Here is a tiny trained network, its code and every weight. The questions are about switching its units off for an input and a class, where a switched-off unit gives its printed mean instead of its output.

import numpy as np


def w(rows, s, z=0):
    codes = np.array(rows[::2]) - 128.0
    scale = np.full(codes.shape[1], s)
    scale[-1] = z or s
    return codes * scale


def f(y):
    return np.maximum(y, 0)


def log_softmax(a):
    a = a - a.max(-1, keepdims=True)
    return a - np.log(np.exp(a).sum(-1, keepdims=True))


def net(x, mask):
    res = np.array(x, float).reshape(1, 3) / 4 @ E
    y = f(res @ A[0][:, :-1].T + A[0][:, -1])
    res = res + np.where(mask, y, B[0][:, -1]) @ B[0][:, :-1]
    return log_softmax(res[-1] @ U[:, :-1].T + U[:, -1])


A, B = {}, {}
E = w([
[250,15,124,154,83],'x0',
[224,169,178,30,217],'x1',
[2,44,170,82,241],'x2',
],0.0099)
A[0] = w([
[166,78,139,142,138,102],'neuron 0',
[184,57,124,166,140,132],'neuron 1',
[89,73,114,180,113,122],'neuron 2',
[91,115,105,152,34,139],'neuron 3',
[174,66,120,127,119,110],'neuron 4',
[169,213,162,150,59,107],'neuron 5',
[202,128,144,105,197,133],'neuron 6',
[114,55,90,142,66,119],'neuron 7',
[175,221,106,175,91,116],'neuron 8',
[140,71,140,139,146,118],'neuron 9',
[123,125,93,189,132,126],'neuron 10',
[166,55,126,134,111,107],'neuron 11',
[154,142,65,118,84,106],'neuron 12',
[74,188,76,160,130,118],'neuron 13',
[191,167,101,125,61,122],'neuron 14',
[158,83,124,98,103,119],'neuron 15',
[188,175,174,158,188,170],'neuron 16',
[69,74,74,174,73,93],'neuron 17',
[138,121,176,63,136,151],'neuron 18',
[94,61,182,77,119,112],'neuron 19',
[74,248,149,80,135,121],'neuron 20',
[156,165,124,97,104,135],'neuron 21',
[90,56,171,134,175,108],'neuron 22',
[53,104,154,109,200,111],'neuron 23',
[180,100,115,153,112,152],'neuron 24',
[124,82,129,73,196,99],'neuron 25',
[137,110,127,126,126,250],'neuron 26',
[180,149,181,42,147,107],'neuron 27',
[54,90,116,180,107,112],'neuron 28',
[94,200,141,120,130,112],'neuron 29',
[185,147,123,79,176,113],'neuron 30',
],0.014,0.018)
B[0] = w([
[179,171,119,162,126,161],'neuron 0',
[150,170,100,161,170,194],'neuron 1',
[96,157,144,78,99,173],'neuron 2',
[81,159,140,60,137,198],'neuron 3',
[180,176,104,178,146,175],'neuron 4',
[162,72,159,137,103,203],'neuron 5',
[108,179,106,94,118,208],'neuron 6',
[125,171,110,117,127,179],'neuron 7',
[150,65,194,125,109,213],'neuron 8',
[173,145,155,191,122,159],'neuron 9',
[89,176,107,102,117,159],'neuron 10',
[158,175,121,147,125,175],'neuron 11',
[154,116,163,107,108,171],'neuron 12',
[169,183,124,139,157,182],'neuron 13',
[144,82,176,118,124,215],'neuron 14',
[160,169,105,152,144,164],'neuron 15',
[91,122,117,103,136,209],'neuron 16',
[125,173,118,103,90,184],'neuron 17',
[99,126,131,83,132,190],'neuron 18',
[190,81,191,131,113,175],'neuron 19',
[178,157,105,185,144,214],'neuron 20',
[103,82,139,133,107,170],'neuron 21',
[163,66,166,138,73,188],'neuron 22',
[170,110,155,144,101,214],'neuron 23',
[136,147,150,125,163,195],'neuron 24',
[160,112,150,126,81,186],'neuron 25',
[47,93,159,123,249,250],'neuron 26',
[115,183,99,67,94,199],'neuron 27',
[136,159,154,89,97,182],'neuron 28',
[197,191,120,186,158,171],'neuron 29',
[97,186,112,72,75,188],'neuron 30',
],0.011,0.018)
U = w([
[100,209,142,8,51,80],'0',
[195,49,234,130,50,118],'1',
[208,225,121,230,163,112],'2',
[32,98,173,108,245,255],'3',
[83,114,80,181,134,88],'4',
[109,79,46,183,105,90],'5',
],0.012,0.0093)

Each question gives the input, the list of numbers given to net, and the class t.
The units are the neurons (one row each of A and B). Each row of codes is followed by its name. A weight is (code - 128) times the scale printed after its matrix; where a second scale follows, it is the last column's (A, B and U).
mask holds one flag per neuron, in row order. A switched-off neuron (its flag False) gives its mean, the last column of its row in B, instead of its output. The means were averaged over made-up inputs and are rounded, as every weight is.
A unit's drop is (log p(t) with every unit on - log p(t) with that unit switched off) / (log p(t) with every unit on - log p(t) with every unit switched off).
The circuit of an input: a set's keep is (log p(t) with only the set's units on - log p(t) with every unit switched off) / (log p(t) with every unit on - log p(t) with every unit switched off). Starting from the 12 units with the biggest drops (on a tie, the unit counted first), units are removed one at a time, each time the one whose removal leaves the highest keep (on an exact tie, the one counted first), for as long as the keep stays at least 0.8.
circuit, biggest first: the units of the circuit, biggest drop first
most important unit: the unit with the biggest drop
k most important neurons: the k neurons with the biggest drops, biggest first
drop of u: that unit's drop, to one decimal
input [7,7,1], class 0: circuit, biggest first -> (neuron 6)
input [7,7,6], class 0: 4 most important neurons -> (neuron 27; neuron 30; neuron 6; neuron 18)
input [1,7,-7], class 0: 4 most important neurons -> (neuron 27; neuron 30; neuron 6; neuron 16)
input [8,8,-4], class 0: 2 most important neurons -> (neuron 30; neuron 27)
input [1,0,-4], class 1: 2 most important neurons -> (neuron 8; neuron 5)
input [0,4,-5], class 1: 4 most important neurons -> (neuron 8; neuron 5; neuron 14; neuron 3)
input [-8,-3,-7], class 2: 3 most important neurons -> (neuron 20; neuron 29; neuron 13)
input [-2,-4,-5], class 1: 3 most important neurons -> (neuron 8; neuron 5; neuron 27)
input [5,2,-4], class 2: 2 most important neurons -> (neuron 1; neuron 4)
input [0,3,1], class 3: 2 most important neurons -> (neuron 17; neuron 28)
input [6,-8,3], class 0: drop of neuron 15 -> 0.0
input [8,6,3], class 2: drop of neuron 4 -> 0.1
input [7,8,-1], class 0: drop of neuron 27 -> 0.4
input [1,-8,-8], class 0: most important unit -> neuron 3
input [1,0,-3], class 3: drop of neuron 22 -> 0.2
